Below is a small trained network, with its code and all its weights. Each question gives an input and a target symbol and asks what happens when units are switched off, that is, made to give their printed mean instead of their output.

import numpy as np


def w(rows, s, z=0):
    codes = np.array(rows[::2]) - 128.0
    scale = np.full(codes.shape[1], s)
    scale[-1] = z or s
    return codes * scale


def softmax(a):
    e = np.exp(a - a.max(-1, keepdims=True))
    return e / e.sum(-1, keepdims=True)


def log_softmax(a):
    a = a - a.max(-1, keepdims=True)
    return a - np.log(np.exp(a).sum(-1, keepdims=True))


def net(x, mask):
    ids = ['αβγεηθλμξστφψω'.index(c) for c in x.split()]
    T = len(ids)
    res = E[ids] + P[:T]
    u = 0
    for l in range(2):
        r = res
        for j in range(3):
            rows = slice(2 * j, 2 * j + 2)
            q, k, v = (r @ M[l][rows].T for M in (Q, K, V))
            z = softmax(np.where(np.tri(T) > 0, q @ k.T / 2**0.5, -1e9)) @ v
            o = O[l][rows]
            res = res + np.where(mask[u + j], z, o[:, -1]) @ o[:, :-1]
        u += 3
    return log_softmax(res[-1] @ U[:, :-1].T + U[:, -1])


Q, K, V, O = {}, {}, {}, {}
E = w([
[201,75,83,57,138,169,120,150],'α',
[185,134,159,129,139,61,155,101],'β',
[134,252,82,150,199,178,159,142],'γ',
[61,161,169,169,108,25,157,137],'ε',
[132,83,184,136,156,91,127,146],'η',
[149,136,170,66,117,135,128,132],'θ',
[112,109,145,166,178,96,102,122],'λ',
[40,130,122,87,130,135,84,164],'μ',
[136,102,118,165,142,53,154,144],'ξ',
[168,120,127,103,172,90,81,71],'σ',
[61,163,192,142,148,47,98,97],'τ',
[118,80,54,72,159,156,73,158],'φ',
[60,105,87,133,134,93,125,184],'ψ',
[134,103,113,37,159,176,56,125],'ω',
],0.022)
P = w([
[89,93,99,103,171,95,136,138],'0',
[162,169,78,134,128,61,20,195],'1',
[139,144,47,140,121,78,56,144],'2',
[147,174,162,97,150,92,48,254],'3',
[52,72,133,100,195,100,189,103],'4',
[102,99,195,56,207,111,149,204],'5',
[90,98,31,119,97,134,135,40],'6',
[208,204,133,165,84,140,20,215],'7',
[130,154,45,156,45,141,88,69],'8',
[137,137,226,133,143,124,106,156],'9',
[52,97,209,82,191,104,161,57],'10',
[151,85,231,135,190,147,105,92],'11',
],0.015)
Q[0] = w([
[142,135,66,166,8,116,78,76],'0.h1',
[71,78,102,108,132,155,214,29],'0.h1',
[126,122,179,118,135,137,57,86],'0.h2',
[83,127,131,110,63,117,114,137],'0.h2',
[104,120,140,131,130,173,185,107],'0.h3',
[129,121,115,71,160,53,88,109],'0.h3',
],0.015)
K[0] = w([
[120,125,157,58,223,82,161,177],'0.h1',
[205,196,146,147,97,78,6,244],'0.h1',
[124,117,199,134,127,173,71,88],'0.h2',
[75,128,140,122,73,126,98,128],'0.h2',
[151,111,131,130,64,86,68,148],'0.h3',
[149,206,97,159,154,181,153,134],'0.h3',
],0.014)
V[0] = w([
[64,76,83,147,175,192,60,180],'0.h1',
[82,203,219,44,129,143,55,34],'0.h1',
[121,100,195,146,149,153,42,94],'0.h2',
[57,161,113,118,1,155,133,123],'0.h2',
[149,146,153,202,210,138,116,128],'0.h3',
[186,102,188,83,111,93,163,122],'0.h3',
],0.009)
O[0] = w([
[156,88,72,221,184,167,153,143,212],'0.h1',
[149,138,207,127,247,82,108,143,156],'0.h1',
[188,123,132,143,91,96,203,144,181],'0.h2',
[126,107,115,197,167,104,134,123,2],'0.h2',
[130,204,128,59,113,130,169,158,235],'0.h3',
[115,109,152,126,100,114,102,123,8],'0.h3',
],0.015,0.0067)
Q[1] = w([
[121,117,70,120,161,105,165,32],'1.h1',
[46,70,163,68,175,168,220,30],'1.h1',
[123,102,107,103,145,88,100,116],'1.h2',
[101,146,110,111,148,150,193,110],'1.h2',
[96,116,125,113,136,124,106,52],'1.h3',
[73,1,185,127,36,103,37,105],'1.h3',
],0.0092)
K[1] = w([
[142,124,128,129,111,122,107,203],'1.h1',
[162,160,129,158,107,121,85,141],'1.h1',
[147,122,135,139,105,105,144,148],'1.h2',
[139,151,141,149,113,147,91,133],'1.h2',
[170,125,164,150,96,134,133,166],'1.h3',
[130,93,69,124,117,7,138,191],'1.h3',
],0.012)
V[1] = w([
[2,126,186,187,111,135,174,215],'1.h1',
[95,217,83,190,128,54,103,72],'1.h1',
[108,152,106,143,124,64,183,186],'1.h2',
[149,58,128,125,108,64,165,122],'1.h2',
[161,49,134,99,116,86,188,100],'1.h3',
[205,156,88,77,141,111,162,119],'1.h3',
],0.0099)
O[1] = w([
[154,72,85,6,164,144,171,43,107],'1.h1',
[181,142,76,172,96,49,98,137,119],'1.h1',
[146,128,121,92,105,102,135,120,164],'1.h2',
[80,143,117,77,112,139,164,188,51],'1.h2',
[163,100,89,160,126,85,101,181,1],'1.h3',
[133,176,193,133,117,93,162,164,185],'1.h3',
],0.014,0.018)
U = w([
[129,255,50,116,179,144,235,160,212],'α',
[107,148,138,94,143,143,217,125,160],'β',
[114,70,223,103,160,121,56,75,215],'γ',
[148,184,120,163,154,104,70,160,101],'ε',
[195,112,95,153,244,115,163,129,43],'η',
[122,115,117,96,110,77,69,61,162],'θ',
[183,150,68,218,154,166,191,152,76],'λ',
[98,139,82,138,11,133,136,90,107],'μ',
[110,78,163,174,66,176,115,106,156],'ξ',
[160,117,57,166,107,144,207,98,113],'σ',
[82,130,164,105,54,100,20,93,88],'τ',
[174,130,139,171,237,136,135,166,1],'φ',
[163,164,111,105,240,51,79,136,14],'ψ',
[164,170,109,166,145,121,86,77,115],'ω',
],0.0058,0.0085)

Each question gives the input, a string of symbols that net reads in full, and the target symbol t.
The units are the heads (2 rows each of Q, K, V and O). Each row of codes is followed by its name. A weight is (code - 128) times the scale printed after its matrix; where a second scale follows, it is the last column's (O and U).
mask holds one flag per head, layer by layer. A switched-off head (its flag False) gives its mean, the last column of its rows in O, instead of its output. The means were averaged over made-up inputs and are rounded, as every weight is.
A unit's drop is (log p(t) with every unit on - log p(t) with that unit switched off) / (log p(t) with every unit on - log p(t) with every unit switched off).
The circuit of an input: a set's keep is (log p(t) with only the set's units on - log p(t) with every unit switched off) / (log p(t) with every unit on - log p(t) with every unit switched off). Starting from all 6 units, units are removed one at a time, each time the one whose removal leaves the highest keep (on an exact tie, the one counted first), for as long as the keep stays at least 0.8.
units of the circuit, in order: the units of the circuit, biggest drop first
most important unit: the unit with the biggest drop
which heads matter: for each layer, one digit per head in row order, 1 if its drop is at least 0.15 and else 0, layers parted by /
input θ λ θ γ ε θ τ ξ θ, target γ: units of the circuit, in order -> (0.h1)
input θ γ λ σ τ α θ θ λ σ, target β: units of the circuit, in order -> (0.h2; 1.h3)
input τ λ ε, target ψ: which heads matter -> 100 / 000
input η ξ θ ω φ φ τ σ, target λ: which heads matter -> 100 / 001
input λ ε α σ α ψ ξ η, target ξ: units of the circuit, in order -> (1.h1; 0.h1)
input ω θ ξ μ θ, target γ: which heads matter -> 101 / 000
input ξ θ τ, target μ: which heads matter -> 100 / 000
input ε λ τ φ θ μ α θ θ ψ, target ξ: units of the circuit, in order -> (0.h3; 0.h1)
input τ η θ ξ, target ψ: units of the circuit, in order -> (0.h1; 1.h1)
input σ τ φ β η μ τ ξ, target β: which heads matter -> 001 / 110
input λ ψ θ α θ θ ε τ, target γ: which heads matter -> 101 / 100
input θ α θ α ω η ψ, target ξ: units of the circuit, in order -> (1.h1; 0.h3)
input ε ε ω σ θ, target θ: which heads matter -> 101 / 101
input α λ β α α θ θ, target ξ: units of the circuit, in order -> (0.h3; 1.h1; 0.h1)
input μ θ θ τ, target η: units of the circuit, in order -> (0.h1; 1.h1; 0.h2)
input η τ θ θ μ θ ε ψ ξ, target γ: which heads matter -> 101 / 100
input ω ω θ ε σ θ γ ξ ω τ, target α: which heads matter -> 001 / 000
input θ ε σ τ θ γ θ σ ω, target α: most important unit -> 0.h3
input γ θ α μ β γ φ α, target τ: which heads matter -> 110 / 000
input ξ ψ γ σ θ ε τ ω λ η, target α: which heads matter -> 001 / 101
input β λ τ θ θ θ α σ θ θ ξ, target ε: most important unit -> 1.h1
input β φ θ, target τ: which heads matter -> 100 / 000
input λ φ σ, target α: units of the circuit, in order -> (1.h2; 0.h1)
input θ η μ τ ψ α τ τ σ η α τ, target ε: units of the circuit, in order -> (1.h1; 0.h2; 1.h3)
input β τ α θ α α ξ τ, target ξ: which heads matter -> 101 / 100
input ε λ μ η ξ α, target η: which heads matter -> 101 / 101
input φ θ τ γ β σ τ σ μ θ θ α, target α: most important unit -> 0.h2
input σ ξ ε θ σ ε β τ, target ε: which heads matter -> 000 / 101
input θ μ λ λ ξ α α β ω ω μ α, target φ: units of the circuit, in order -> (0.h1; 1.h1)
